Below are the code and all the weights of a small trained network. Each question names an input and a class and asks about switching units off, where a switched-off unit gives its printed mean instead of its output.

import numpy as np


def w(rows, s, z=0):
    codes = np.array(rows[::2]) - 128.0
    scale = np.full(codes.shape[1], s)
    scale[-1] = z or s
    return codes * scale


def f(y):
    return y / 2 * (1 + np.tanh(0.7978845608 * (y + 0.044715 * y**3)))


def log_softmax(a):
    a = a - a.max(-1, keepdims=True)
    return a - np.log(np.exp(a).sum(-1, keepdims=True))


def net(x, mask):
    res = np.array(x, float).reshape(1, 5) / 4 @ E
    y = f(res @ A[0][:, :-1].T + A[0][:, -1])
    res = res + np.where(mask, y, B[0][:, -1]) @ B[0][:, :-1]
    return log_softmax(res[-1] @ U[:, :-1].T + U[:, -1])


A, B = {}, {}
E = w([
[163,156,62],'x0',
[148,247,171],'x1',
[124,130,127],'x2',
[129,128,128],'x3',
[65,110,179],'x4',
],0.012)
A[0] = w([
[149,181,49,110],'neuron 1',
[50,102,191,96],'neuron 2',
[105,47,85,233],'neuron 3',
[79,82,160,118],'neuron 4',
[112,131,72,255],'neuron 5',
[159,112,31,64],'neuron 6',
[57,157,189,90],'neuron 7',
[146,180,138,111],'neuron 8',
[166,181,87,95],'neuron 9',
[112,166,189,127],'neuron 10',
[154,233,185,194],'neuron 11',
[88,87,141,146],'neuron 12',
[160,167,69,105],'neuron 13',
[68,75,173,109],'neuron 14',
[99,36,70,241],'neuron 15',
[155,252,189,205],'neuron 16',
[174,162,94,131],'neuron 17',
[143,93,34,124],'neuron 18',
[153,164,86,94],'neuron 19',
[162,174,123,109],'neuron 20',
],0.011,0.0084)
B[0] = w([
[94,144,42,168],'neuron 1',
[84,51,182,175],'neuron 2',
[182,58,120,233],'neuron 3',
[105,49,136,170],'neuron 4',
[254,159,104,208],'neuron 5',
[167,186,13,158],'neuron 6',
[102,120,182,161],'neuron 7',
[12,146,127,154],'neuron 8',
[70,126,71,160],'neuron 9',
[74,165,188,161],'neuron 10',
[58,192,145,234],'neuron 11',
[131,81,135,169],'neuron 12',
[94,132,62,158],'neuron 13',
[94,43,140,179],'neuron 14',
[202,46,106,248],'neuron 15',
[50,220,132,252],'neuron 16',
[95,146,73,163],'neuron 17',
[201,154,82,174],'neuron 18',
[95,121,77,145],'neuron 19',
[63,143,102,153],'neuron 20',
],0.0076,0.012)
U = w([
[198,77,156,248],'0',
[107,195,175,254],'1',
[195,119,76,17],'2',
[74,161,82,54],'3',
[100,36,166,78],'4',
[70,141,254,21],'5',
],0.0085,0.0084)

Each question gives the input, the list of numbers given to net, and the class t.
The units are the neurons (one row each of A and B). Each row of codes is followed by its name. A weight is (code - 128) times the scale printed after its matrix; where a second scale follows, it is the last column's (A, B and U).
mask holds one flag per neuron, in row order. A switched-off neuron (its flag False) gives its mean, the last column of its row in B, instead of its output. The means were averaged over made-up inputs and are rounded, as every weight is.
A unit's drop is (log p(t) with every unit on - log p(t) with that unit switched off) / (log p(t) with every unit on - log p(t) with every unit switched off).
The circuit of an input: a set's keep is (log p(t) with only the set's units on - log p(t) with every unit switched off) / (log p(t) with every unit on - log p(t) with every unit switched off). Starting from the 12 units with the biggest drops (on a tie, the unit counted first), units are removed one at a time, each time the one whose removal leaves the highest keep (on an exact tie, the one counted first), for as long as the keep stays at least 0.8.
units of the circuit, in order: the units of the circuit, biggest drop first
unit that matters most: the unit with the biggest drop
top k neurons: the k neurons with the biggest drops, biggest first
drop when u is switched off: that unit's drop, to one decimal
input [7,-7,3,3,0], class 2: units of the circuit, in order => neuron 6; neuron 18
input [8,-6,-2,-3,0], class 2: units of the circuit, in order => neuron 6; neuron 18
input [0,1,5,-4,8], class 5: unit that matters most => neuron 15
input [4,5,8,-3,-1], class 3: top 2 neurons => neuron 1; neuron 9
input [1,-4,3,3,-5], class 2: top 2 neurons => neuron 6; neuron 18
input [3,-7,-7,-8,-5], class 2: top 2 neurons => neuron 6; neuron 18
input [7,1,8,4,-7], class 3: drop when neuron 9 is switched off => 0.1
input [8,1,0,2,-1], class 3: drop when neuron 9 is switched off => 0.1
input [4,-4,2,7,-2], class 2: drop when neuron 16 is switched off => -0.1
input [-3,8,-4,6,8], class 5: drop when neuron 10 is switched off => 0.0
